Below is a small trained network, with its code and all its weights. Each question gives an input and a target symbol and asks what happens when units are switched off, that is, made to give their printed mean instead of their output.

import numpy as np


def w(rows, s, z=0):
    codes = np.array(rows[::2]) - 128.0
    scale = np.full(codes.shape[1], s)
    scale[-1] = z or s
    return codes * scale


def norm(h):
    return h / np.sqrt((h * h).mean(-1, keepdims=True) + 1e-5)


def f(y):
    return y / 2 * (1 + np.tanh(0.7978845608 * (y + 0.044715 * y**3)))


def softmax(a):
    e = np.exp(a - a.max(-1, keepdims=True))
    return e / e.sum(-1, keepdims=True)


def log_softmax(a):
    a = a - a.max(-1, keepdims=True)
    return a - np.log(np.exp(a).sum(-1, keepdims=True))


def net(x, mask):
    ids = ['αβγεζημξπστφω'.index(c) for c in x.split()]
    T = len(ids)
    res = E[ids] + P[:T]
    u = 0
    for l in range(2):
        r = norm(res)
        for j in range(2):
            rows = slice(3 * j, 3 * j + 3)
            q, k, v = (r @ M[l][rows].T for M in (Q, K, V))
            z = softmax(np.where(np.tri(T) > 0, q @ k.T / 3**0.5, -1e9)) @ v
            o = O[l][rows]
            res = res + np.where(mask[u + j], z, o[:, -1]) @ o[:, :-1]
        u += 2
        y = f(norm(res) @ A[l][:, :-1].T + A[l][:, -1])
        res = res + np.where(mask[u : u + 4], y, B[l][:, -1]) @ B[l][:, :-1]
        u += 4
    return log_softmax(norm(res)[-1] @ U[:, :-1].T + U[:, -1])


Q, K, V, O, A, B = {}, {}, {}, {}, {}, {}
E = w([
[69,85,171,199,152,98,65,95,141,126],'α',
[230,163,168,174,18,138,123,119,117,103],'β',
[70,122,60,199,118,121,74,95,97,142],'γ',
[139,136,142,98,128,77,99,255,167,64],'ε',
[90,186,159,18,118,155,80,112,160,147],'ζ',
[118,127,204,198,122,211,85,159,192,121],'η',
[187,101,222,60,133,141,150,143,187,139],'μ',
[76,113,38,200,108,158,107,149,124,176],'ξ',
[132,89,178,86,53,209,145,94,155,88],'π',
[119,186,146,133,167,129,180,210,184,100],'σ',
[6,122,85,173,107,151,119,91,110,94],'τ',
[90,135,168,93,23,119,144,141,183,204],'φ',
[116,64,127,218,125,125,64,124,131,181],'ω',
],0.0091)
P = w([
[142,145,149,77,154,146,140,165,33,130],'0',
[72,145,165,146,70,97,62,176,75,141],'1',
[82,142,160,146,72,121,88,175,105,145],'2',
[88,142,155,147,80,115,90,159,117,143],'3',
[96,143,143,144,88,122,90,148,132,144],'4',
[101,141,136,143,95,122,95,139,147,141],'5',
[108,135,121,142,104,125,99,127,156,140],'6',
[111,134,112,140,110,121,100,116,170,139],'7',
[126,132,101,139,116,121,106,103,182,134],'8',
[133,126,92,141,122,122,105,92,198,129],'9',
[138,125,85,141,129,117,110,77,214,128],'10',
[148,120,71,143,134,108,119,63,235,120],'11',
[149,122,61,145,148,106,124,49,255,118],'12',
],0.0081)
Q[0] = w([
[94,81,163,119,219,114,200,180,83,57],'0.h1',
[173,173,145,67,89,116,176,93,97,181],'0.h1',
[188,193,248,70,51,110,80,157,254,88],'0.h1',
[157,192,149,128,81,136,65,157,188,112],'0.h2',
[212,147,157,70,52,63,152,133,98,154],'0.h2',
[157,154,147,49,167,125,110,200,84,85],'0.h2',
],0.0088)
K[0] = w([
[94,111,226,108,100,110,151,155,32,164],'0.h1',
[122,137,67,82,148,83,136,133,144,81],'0.h1',
[145,45,106,137,112,90,142,85,244,101],'0.h1',
[145,127,116,129,97,113,129,74,214,123],'0.h2',
[109,190,114,157,171,180,128,107,201,113],'0.h2',
[106,140,180,182,119,160,135,176,164,165],'0.h2',
],0.011)
V[0] = w([
[80,245,101,186,134,84,187,60,149,164],'0.h1',
[96,206,176,139,86,196,174,23,136,217],'0.h1',
[112,81,197,161,142,132,119,57,125,206],'0.h1',
[111,212,199,172,230,174,106,91,125,62],'0.h2',
[69,78,151,230,46,94,180,140,132,161],'0.h2',
[200,148,83,166,205,253,95,216,137,131],'0.h2',
],0.0035)
O[0] = w([
[115,253,155,185,168,138,154,126,123,170,128],'0.h1',
[125,186,182,124,107,38,142,139,153,111,187],'0.h1',
[168,142,170,79,112,133,110,109,137,123,173],'0.h1',
[78,153,160,196,110,167,183,183,177,138,91],'0.h2',
[160,80,57,47,122,140,105,132,110,112,253],'0.h2',
[75,135,169,177,133,120,199,133,143,195,88],'0.h2',
],0.0054,0.002)
A[0] = w([
[154,115,105,127,153,213,232,191,113,163,74],'0.n1',
[105,201,115,107,163,155,165,195,103,3,3],'0.n2',
[115,110,116,150,184,126,98,103,166,146,41],'0.n3',
[179,155,101,73,131,161,146,85,105,109,58],'0.n4',
],0.006,0.0026)
B[0] = w([
[90,76,191,163,74,2,204,119,72,147,2],'0.n1',
[132,42,63,131,103,67,72,239,187,110,61],'0.n2',
[85,85,153,156,75,124,128,139,94,128,243],'0.n3',
[125,96,127,192,68,61,161,158,164,132,41],'0.n4',
],0.0048,0.00067)
Q[1] = w([
[118,145,122,98,92,91,81,60,142,163],'1.h1',
[119,135,123,98,123,89,118,178,174,113],'1.h1',
[58,103,66,217,159,86,105,101,63,129],'1.h1',
[142,192,135,81,2,128,72,103,215,134],'1.h2',
[221,199,176,90,106,145,142,141,124,79],'1.h2',
[137,134,128,112,138,128,128,195,180,88],'1.h2',
],0.016)
K[1] = w([
[143,139,89,136,161,140,176,95,137,140],'1.h1',
[179,86,160,171,111,132,135,92,154,114],'1.h1',
[118,137,153,101,122,135,156,199,6,132],'1.h1',
[155,114,92,162,155,124,147,72,195,109],'1.h2',
[105,143,92,99,121,118,108,87,219,149],'1.h2',
[152,94,170,143,63,107,98,113,181,143],'1.h2',
],0.014)
V[1] = w([
[44,75,86,77,192,183,105,138,143,149],'1.h1',
[160,117,47,155,64,160,176,171,116,131],'1.h1',
[220,130,140,175,158,141,69,125,79,167],'1.h1',
[103,158,84,170,82,51,103,74,90,89],'1.h2',
[65,135,117,45,83,140,194,67,91,195],'1.h2',
[98,127,150,156,159,254,137,91,106,20],'1.h2',
],0.0096)
O[1] = w([
[178,85,156,190,110,145,172,131,8,100,146],'1.h1',
[60,139,70,49,168,190,166,135,106,82,162],'1.h1',
[131,101,159,135,204,110,175,113,186,178,205],'1.h1',
[94,97,83,157,148,90,63,105,80,165,227],'1.h2',
[194,159,54,180,193,123,90,35,197,47,115],'1.h2',
[125,131,160,136,162,254,64,209,150,144,248],'1.h2',
],0.0098,0.0017)
A[1] = w([
[92,166,164,80,128,45,211,160,71,159,38],'1.n1',
[61,158,80,127,93,80,95,101,98,97,86],'1.n2',
[203,117,144,2,109,77,158,118,141,154,149],'1.n3',
[196,129,131,18,80,147,113,167,185,52,2],'1.n4',
],0.0095,0.006)
B[1] = w([
[166,182,63,175,159,195,61,11,172,193,176],'1.n1',
[202,144,196,79,176,153,171,162,123,149,253],'1.n2',
[59,112,140,185,183,151,140,169,65,31,231],'1.n3',
[172,13,137,146,140,135,175,24,148,203,234],'1.n4',
],0.011,0.0039)
U = w([
[93,112,128,202,26,15,102,152,107,154,192],'α',
[28,124,117,71,169,119,138,147,170,127,200],'β',
[179,129,166,74,180,72,64,109,84,220,56],'γ',
[88,73,49,84,39,149,124,171,36,57,235],'ε',
[161,212,167,182,57,84,126,107,198,89,183],'ζ',
[134,149,221,173,134,208,151,220,167,170,109],'η',
[100,80,203,194,156,89,255,112,122,115,130],'μ',
[192,181,156,53,164,166,206,163,93,92,162],'ξ',
[187,41,104,79,91,187,115,87,176,151,79],'π',
[101,226,153,148,100,183,186,61,92,191,107],'σ',
[177,190,123,95,120,206,7,162,166,44,54],'τ',
[170,131,34,105,144,43,141,101,99,31,177],'φ',
[71,107,128,230,239,142,85,109,97,150,2],'ω',
],0.0098,0.0048)

Each question gives the input, a string of symbols that net reads in full, and the target symbol t.
The units are the heads (3 rows each of Q, K, V and O) and the neurons (one row each of A and B). Each row of codes is followed by its name. A weight is (code - 128) times the scale printed after its matrix; where a second scale follows, it is the last column's (O, A, B and U).
mask holds one flag per unit, layer by layer, with each layer's heads first. A switched-off unit (its flag False) gives its mean, the last column of its rows in O or B, instead of its output. The means were averaged over made-up inputs and are rounded, as every weight is.
A unit's drop is (log p(t) with every unit on - log p(t) with that unit switched off) / (log p(t) with every unit on - log p(t) with every unit switched off).
The circuit of an input: a set's keep is (log p(t) with only the set's units on - log p(t) with every unit switched off) / (log p(t) with every unit on - log p(t) with every unit switched off). Starting from all 12 units, units are removed one at a time, each time the one whose removal leaves the highest keep (on an exact tie, the one counted first), for as long as the keep stays at least 0.8.
circuit, biggest first: the units of the circuit, biggest drop first
most important unit: the unit with the biggest drop
k most important neurons: the k neurons with the biggest drops, biggest first
k most important neurons of layer l: the k neurons of layer l with the biggest drops, biggest first
heads that matter: for each layer, one digit per head in row order, 1 if its drop is at least 0.15 and else 0, layers parted by /
drop when u is switched off: that unit's drop, to one decimal
input σ ξ β β η ξ, target ξ: circuit, biggest first : (1.n2 0.n1 1.h2)
input α φ σ α η β γ ξ π μ γ γ, target η: circuit, biggest first : (1.h2 0.h2)
input ξ τ τ ξ β, target ξ: circuit, biggest first : (1.h2 1.n2 1.h1)
input ε γ α γ γ α, target σ: heads that matter : 00 / 01
input β η γ μ β α, target β: heads that matter : 00 / 10
input ε ζ γ ξ, target σ: heads that matter : 00 / 01
input σ ω φ β α ξ μ β, target μ: most important unit : 1.n3
input μ σ γ ξ ε τ, target ζ: heads that matter : 00 / 01
input γ β π μ σ ε, target μ: circuit, biggest first : (1.h2 1.n4)
input π γ τ τ γ β β φ η γ α β φ, target β: circuit, biggest first : (1.h1 0.n3 1.n3)
input μ β π γ β ε σ γ γ, target ζ: circuit, biggest first : (1.h2 1.h1)
input π τ μ γ τ ε β γ τ μ σ, target μ: 2 most important neurons : (1.n3 1.n4)
input σ γ γ π φ ε β γ, target ξ: 2 most important neurons of layer 0 : (0.n1 0.n2)
input σ τ σ σ β τ γ ω γ γ τ, target ξ: circuit, biggest first : (1.n2 1.h1)
input σ γ ξ β γ ε τ β, target τ: circuit, biggest first : (1.h2 1.n4)
input β ξ ω ε, target ω: most important unit : 1.n1
input ζ α γ ξ, target α: heads that matter : 00 / 10
input α ε η β φ σ β τ γ ω τ, target η: heads that matter : 00 / 01
input β γ φ, target γ: circuit, biggest first : (1.h2 1.n2)
input η ζ β γ γ, target π: most important unit : 0.h2
input β φ τ τ σ π γ τ, target β: heads that matter : 00 / 10
input γ ω γ ζ ξ ζ β, target ζ: heads that matter : 01 / 00
input ζ β ω μ α γ, target α: heads that matter : 00 / 10
input ε β φ γ ζ η ε φ π τ, target σ: circuit, biggest first : (1.h2 1.n1)
input ε γ ξ ε τ ε ω τ γ γ ξ ω, target σ: circuit, biggest first : (1.h2 1.n1 0.h2)
input μ α ε ξ ζ, target ξ: circuit, biggest first : (1.n2 1.h2 1.h1)
input ω ω β ξ ε γ τ α π γ ξ σ τ, target μ: most important unit : 1.h1
input φ β γ μ τ τ ξ τ γ, target γ: 2 most important neurons : (1.n2 1.n3)
input η ξ ξ γ β μ, target μ: 2 most important neurons of layer 1 : (1.n3 1.n4)
input ζ ξ β π γ γ γ ε, target π: drop when 1.n4 is switched off : 1.0
